How the states are linked:
at | + ! % & ~
s194 | s542 s809 s686 s294 s995
s55 | s226 s438 s961 s757 s838
s108 | s999 s834 s904 s331 s110
s89 | s921 s746 s472 s435 s539
s746 | s668 s583 s200 s966 s233
s665 | s834 s150 s274 s999 s170
s294 | s995 s45 s809 s713 s488
s583 | s397 s610 s568 s472 s628
s858 | s471 s89 s966 s678 s265
s921 | s966 s668 s628 s539 s89
s45 | s29 s686 s290 s194 s542
s200 | s914 s568 s91 s583 s397
s316 | s667 s422 s303 s479 s989
s542 | s45 s527 s283 s995 s194
s914 | s610 s454 s930 s397 s200
s705 | s176 s331 s108 s123 s736
s217 | s678 s471 s539 s278 s882
s590 | s753 s537 s278 s888 s105
s685 | s709 s677 s501 s892 s933
s628 | s583 s914 s639 s668 s472
s907 | s306 s105 s753 s526 s764
s686 | s283 s757 s55 s809 s527
s325 | s757 s226 s948 s283 s290
s29 | s809 s283 s325 s542 s45
s809 | s527 s290 s757 s45 s29
s713 | s488 s194 s45 s657 s210
s274 | s225 s685 s609 s150 s916
s225 | s892 s709 s269 s916 s274
s736 | s705 s181 s110 s546 s123
s527 | s686 s325 s838 s29 s809
s110 | s108 s665 s320 s181 s331
s793 | s501 s989 s667 s269 s677
s888 | s105 s482 s537 s306 s905
s226 | s301 s104 s361 s838 s55
s999 | s170 s320 s150 s110 s108
s331 | s110 s170 s834 s449 s181
s996 | s136 s657 s713 s91 s930
s176 | s449 s110 s999 s736 s705
s269 | s677 s688 s989 s709 s609
s438 | s104 s546 s736 s301 s948
s546 | s123 s176 s181 s961 s361
s800 | s422 s526 s907 s667 s375
s361 | s546 s705 s449 s104 s961
s668 | s472 s397 s914 s233 s746
s966 | s233 s472 s583 s89 s921
s995 | s194 s29 s527 s488 s294
s930 | s996 s377 s210 s454 s91
s537 | s15 s217 s265 s482 s551
s181 | s331 s999 s665 s176 s449
s283 | s290 s838 s226 s527 s686
s541 | s303 s907 s905 s800 s422
s290 | s325 s55 s301 s686 s283
s892 | s933 s609 s677 s274 s225
s764 | s907 s888 s590 s303 s526
s454 | s91 s136 s377 s639 s568
s989 | s316 s800 s541 s688 s479
s610 | s639 s91 s996 s200 s914
s320 | s904 s274 s892 s665 s834
s753 | s482 s15 s882 s105 s590
s526 | s764 s905 s105 s541 s303
s136 | s506 s210 s488 s930 s996
s472 | s628 s200 s610 s746 s668
s834 | s320 s916 s225 s170 s665
s667 | s375 s541 s526 s989 s316
s91 | s930 s506 s657 s568 s454
s678 | s265 s435 s89 s882 s217
s838 | s55 s948 s104 s325 s757
s397 | s200 s639 s454 s628 s583
s688 | s479 s667 s800 s793 s501
s449 | s181 s108 s170 s705 s176
s104 | s961 s123 s705 s948 s438
s677 | s793 s479 s316 s609 s269
s377 | s657 s488 s995 s136 s506
s265 | s858 s539 s921 s217 s678
s568 | s454 s996 s506 s610 s639
s905 | s888 s753 s551 s907 s306
s123 | s736 s449 s331 s361 s546
s105 | s590 s551 s15 s905 s888
s210 | s713 s995 s542 s377 s657
s471 | s435 s921 s233 s265 s858
s948 | s438 s361 s123 s226 s301
s609 | s269 s501 s479 s685 s709
s506 | s377 s713 s294 s996 s136
s551 | s537 s882 s678 s753 s482
s303 | s526 s306 s888 s422 s541
s233 | s746 s628 s397 s921 s966
s170 | s665 s904 s916 s108 s999
s916 | s274 s933 s709 s904 s150
s904 | s150 s225 s933 s834 s320
s539 | s89 s233 s668 s471 s435
s435 | s539 s966 s746 s858 s471
s301 | s948 s961 s546 s55 s226
s15 | s278 s678 s858 s551 s537
s375 | s800 s303 s764 s316 s667
s150 | s916 s892 s685 s320 s904
s933 | s685 s269 s793 s225 s892
s488 | s294 s542 s29 s210 s713
s482 | s551 s278 s217 s590 s753
s639 | s568 s930 s136 s914 s610
s757 | s838 s301 s438 s290 s325
s657 | s210 s294 s194 s506 s377
s422 | s541 s764 s306 s375 s800
s306 | s905 s590 s482 s764 s907
s882 | s217 s858 s435 s15 s278
s278 | s882 s265 s471 s537 s15
s961 | s361 s736 s176 s438 s104
s479 | s989 s375 s422 s501 s688
s501 | s688 s316 s375 s677 s793
s709 | s609 s793 s688 s933 s685

In the rows, 144 stands for zero.

The rows follow the links: the fewer symbols apart two states are, the more alike their rows tend to be.

Each row is also shifted at random along 4 hidden directions that mean nothing.

Rows with their states:
[ 124   97  167  179  153  122   92  181  148  158  158  191  181  174  165  130  135   53  181  103  142  138  190  196]
state: s217
[ 130  157  138  139  172  166  139  124  175  118  106  126  114   77  136  117  180  191  137  161  175   88  169  108]
state: s136
[ 128  168  146  108  151  166  156  126  167  115  138  117  144  107  132  150  145  176  119  138  163  105  164   90]
state: s657
[ 147  164  158  134  138  177  166  136  105  130  167  145  112  131  123  159  131  165  150  142  119  180  118  128]
state: s546
[ 131  157  174  118  129  201  169  114  135  166  153  150  107  158  157  135  102  169  136  148  128  105  126  145]
state: s45
[ 146  151  150  180  166  186  167  150  141  127  147  136  126  121  133  189  130   83  139  117  120  109  130  142]
state: s325
[ 168  147  109  121  159  128  109  158  193  145  107  121  160  116  150  197  170  158  137  121  188  145  192  138]
state: s858
[ 120  139  144  137  149   90   96  185  138  170  183  124  154  146  154  160  117   95  107  112  126  187  146  150]
state: s526
[ 111  139  174  133  121  195  169  134  120  151  176  166  131  131  155  162   93  128  144  117  117  112  133  142]
state: s542
[ 102  177  185  148  181  171  124  147  175  151  139  133   72   86  138   98  116  204   87  169  132   93  163  134]
state: s506
[ 167  177  143  141  154  203  175   98  165  156  103  118   80  124  152  156  146  204  129  171  144   94  115  150]
state: s686
[ 152  137  117  189  157   95  113  155  142  157  143  133  173  113  162  153  147  111  141  142  124  160  130  182]
state: s667
[ 154  133  110  147  133  104  145  168   89  122  169  146  176  100  123  163  168  111  165  126  142  197  120  112]
state: s225
[ 191  167  120   98  143  172  153  114  188  170   92  130  148  149  156  169  147  198  133  153  189   77  169  133]
state: s639
[ 132  116   99  198  120  104  170  157  135  157  124  148  153   66  155  183  154  167  143  167  130  176   97  166]
state: s793
[ 158  166  158  131  168  178  131  124  181  181   96  148   95  133  159  106  141  216  122  176  167   70  166  160]
state: s568
[ 161  180  159  130  166  175  157  128  125   95  173  120  150  172  113  151  147  108  151  122  130  151  143  110]
state: s948
[ 150  140  166  165  134  170  181  160   98  158  170  177  117  175  129  153  116  119  154  144  110  166  105  156]
state: s176
[ 142  153  155  172  173  118  114  145   93  132  162  155  119  126  118   52  176  162  163  183  123  178  125  150]
state: s916
[ 162  170  137  123  141  111  142  167  106  165  175  129  136  147  128  146  122  157  112  154  125  193  108  126]
state: s892
[ 178  178  130  204  179  141  159  162  136  143  127  137  126   91  119  162  135  170  122  176  108  153  113  169]
state: s170
[ 143  160  148  142  166   97   88  170  146  179  171  113  136  153  159  130  119  124  101  136  119  172  139  169]
state: s541
[  82  134  174  158  127  116  121  166  174  193  152  142   89  127  173  132   97  208   91  176  113  191  139  193]
state: s105
[ 160  183  138  150  172  178  164  138  145   95  146  105  139  104  116  203  142  125  126  120  126  141  135  113]
state: s226
[  79  120  176  147  127  186  156  119  119  120  162  175  123   92  151  109  137  155  175  142  132  119  145  132]
state: s995
[ 122  155  174   94  131  174  162  123  136  123  178  142  163  182  144  128  119  126  140  119  147  112  158  100]
state: s488
[ 197  170  105  129  157   98  117  138  162  162  139   92  188  172  161  163  151  129  120  143  148  155  132  160]
state: s375
[ 133  115  140  176  154  132  102  149  174  162  117  164  147  120  172  143  158  148  167  143  150  146  179  202]
state: s882
[ 136  139  177  126  129  171  137  143  160  186  143  184  141  168  163  126  100  172  136  149  148   93  172  168]
state: s200
[ 126  132  131  102  107  139  155  158  179  129  136  148  184  124  144  198  141  174  137  122  182  151  190  104]
state: s746
[ 132  162  174  146  161  177  149  125  111   98  169  141  116  141  119  108  156  152  169  148  123  166  134  127]
state: s104
[ 126  149  170  100  144  132  118  171  180  152  151  146  141  176  140  133  128  161  112  136  169  150  195  121]
state: s921
[ 130  170  154   99  139  169  162  131  160  118  155  120  159  135  135  162  127  152  116  124  157  112  161   87]
state: s210
[ 107  109  171  177  134  197  166  137  109  144  163  188  120  127  155  138  125   88  181  120  119  105  127  160]
state: s809
[ 139  136  165  105  105  113  141  156  169  182  170  136  169  257  170  146  107  134  113  139  147  174  149  163]
state: s590
[ 134  119  123  172  140  130  116  158  180  161  112  154  158   87  172  199  141  160  149  132  144  150  170  197]
state: s278
[ 137  142  142  126  161  127  106  175  178  151  137  137  143  135  141  162  149  139  128  119  170  147  197  134]
state: s435
[ 132  124  163  142  129  168  141  160  151  176  143  193  160  148  161  150  102  126  152  124  144   90  172  165]
state: s914

In each set, the symbols that take the first to the second take the third to the fourth, perhaps in another order. Give the fourth.
Answer with the state's name.
[ 129  146  157  118  164  132  103  149  186  141  117  140  111  145  145   97  179  198  133  163  182  143  194  139]
: [ 135  128  134  153  134  168  149  162  159  170  122  176  153   74  161  205  107  148  136  116  147   92  167  157]
:: [ 154  187  162  146  177  180  150  121  143   97  152  114  119  144  116  138  151  148  135  144  125  142  140  122]
: s331

[ 130  127  161  157  150  172  133  158  151  171  129  187  136  116  156  141  123  133  150  134  149   80  172  166]
: [ 120  142  149  156  166  160  138  167  157  133  138  154  136   82  139  161  136  113  130  118  153   84  176  118]
:: [ 120  173  167  118  166  166  143  137  167  128  142  127  122  125  137  120  130  168  106  148  152   96  166  105]
: s294

[ 132  119  167  124  164  126   92  156  161  136  147  165  150  203  143   79  181  106  171  132  185  135  209  141]
: [ 111  122  147  124  136  126  125  180  170  132  145  154  159  121  137  171  143  138  135  113  170  157  199  113]
:: [ 124  108  113  114  108   94  137  138  161  133  140  123  173  163  160  156  190  137  162  133  180  197  152  128]
: s590

[  94  106  159  194  134  130  113  158  169  172  132  177  132  116  179  132  128  168  154  160  122  158  165  223]
: [  97  105  136  156  108  113  141  153  170  157  135  148  146  122  173  163  148  172  144  150  144  186  150  171]
:: [ 133  139  132  108  132   97  119  154  157  156  157  111  151  163  158  154  154  142  122  132  162  194  145  133]
: s541

[ 107  149  180  133  128  197  167  133  128  163  168  159  109  121  155  155   85  156  128  132  109  112  128  149]
: [ 139  154  171  179  180  178  148  133  133   96  155  138  125  151  121  114  159   96  160  138  123  125  145  136]
:: [ 177  160  132  161  156  108  128  114  157  176  123  119  145  186  165   86  158  180  131  198  138  141  117  190]
: s306

[ 185  160  148  135  132  175  191  136  114  154  150  150  121  196  129  159  139  155  154  159  135  163  102  139]
: [ 234  186   88  132  157  126  168  143  136  111  133  104  213  165  111  210  169  113  144  130  157  159  124  110]
:: [ 171  152  128  172  145  108  142  138  154  180  134  125  156  171  160  129  136  158  120  180  125  150  107  187]
: s526

[ 110  118  158  133  113  117  135  146  169  167  154  145  149  199  173  128  134  158  135  156  146  177  152  171]
: [ 121  115  125  175  126  125  130  156  181  167  116  153  153   88  173  201  128  175  139  142  137  165  157  199]
:: [ 157  141  125  159  167   95   98  139  142  147  144  123  169  155  158  107  173  111  154  149  145  157  143  169]
: s526

[ 155  161  139  177  168  115  127  176   94  129  173  149  155  107  115  136  136  116  140  142  110  179  125  141]
: [ 194  188  126   97  145  114  144  139  117  156  160  106  145  186  124  123  153  181  120  169  149  184  112  112]
:: [  99  105  138  140  121   95  122  177  146  150  167  139  156  133  160  167  140  111  135  117  143  202  147  141]
: s105

[ 119  106  134  131  104  156  157  148  156  139  129  186  187  109  156  180  135  152  175  122  166  122  180  142]
: [ 142  139  146  143  167  163  136  147  164  138  123  150  140  118  141  131  158  124  146  133  171   76  176  123]
:: [ 140  109   99  152  110  101  168  168   93  134  162  155  180   99  134  183  167  109  170  127  147  200  109  115]
: s989

[ 185  148   92  138  150  111  145  123  107   90  133  127  180  114  114  127  222  146  192  155  172  185  130  104]
: [ 154  130  108  172  120  105  169  139  141  167  126  137  154  134  155  147  158  170  142  180  139  168  100  162]
:: [ 108  125  189  122  121  160  136  148  156  169  159  192  146  184  158  103  103  171  139  154  148  121  180  160]
: s930

[ 151  101  143  152  139  128  112  126  167  146  121  171  185  204  173  110  184  116  200  142  174  139  184  190]
: [ 147  157  163  128  174  133   87  159  183  173  131  142  117  162  155  121  139  165  118  148  161  134  190  169]
:: [ 145  142  167  142  164  168  126  152  156  168  135  168  135  162  149  113  129  120  139  136  158   71  173  148]
: s506

[ 139  151  143  126  163  163  143  140  166  119  127  132  147  124  133  136  161  132  137  128  176   89  178   99]
: [ 121  142  168  122  124  198  170  103  128  141  152  157  120  145  157  124  133  162  162  145  138  108  133  137]
:: [ 151  124   79  111  128   87  127  142  158  124  128   94  182  112  153  195  204  136  156  117  187  199  149  110]
: s537

[ 158  182  163  156  182  181  155  134  145  109  153  116  126  161  120  148  140  113  130  136  122  124  138  127]
: [ 160  172  150  150  177  176  154  115  141   88  146  119  131  159  118  133  172  126  156  140  141  131  145  117]
:: [ 173  140   83  173  128  106  166  129  162  157  102  113  165   92  161  186  170  191  131  176  147  163  101  166]
: s479

[ 142  108   92  195  126  103  164  120  144  141   95  143  150   81  160  131  202  188  176  193  154  165  105  170]
: [ 161  146   96  185  141   98  142  160  157  165  130  119  173   78  159  216  125  143  114  147  120  161  114  178]
:: [ 128  103  105  167  127  105  148  133   93  111  130  161  145   78  133   93  228  164  210  173  164  199  115  125]
: s609

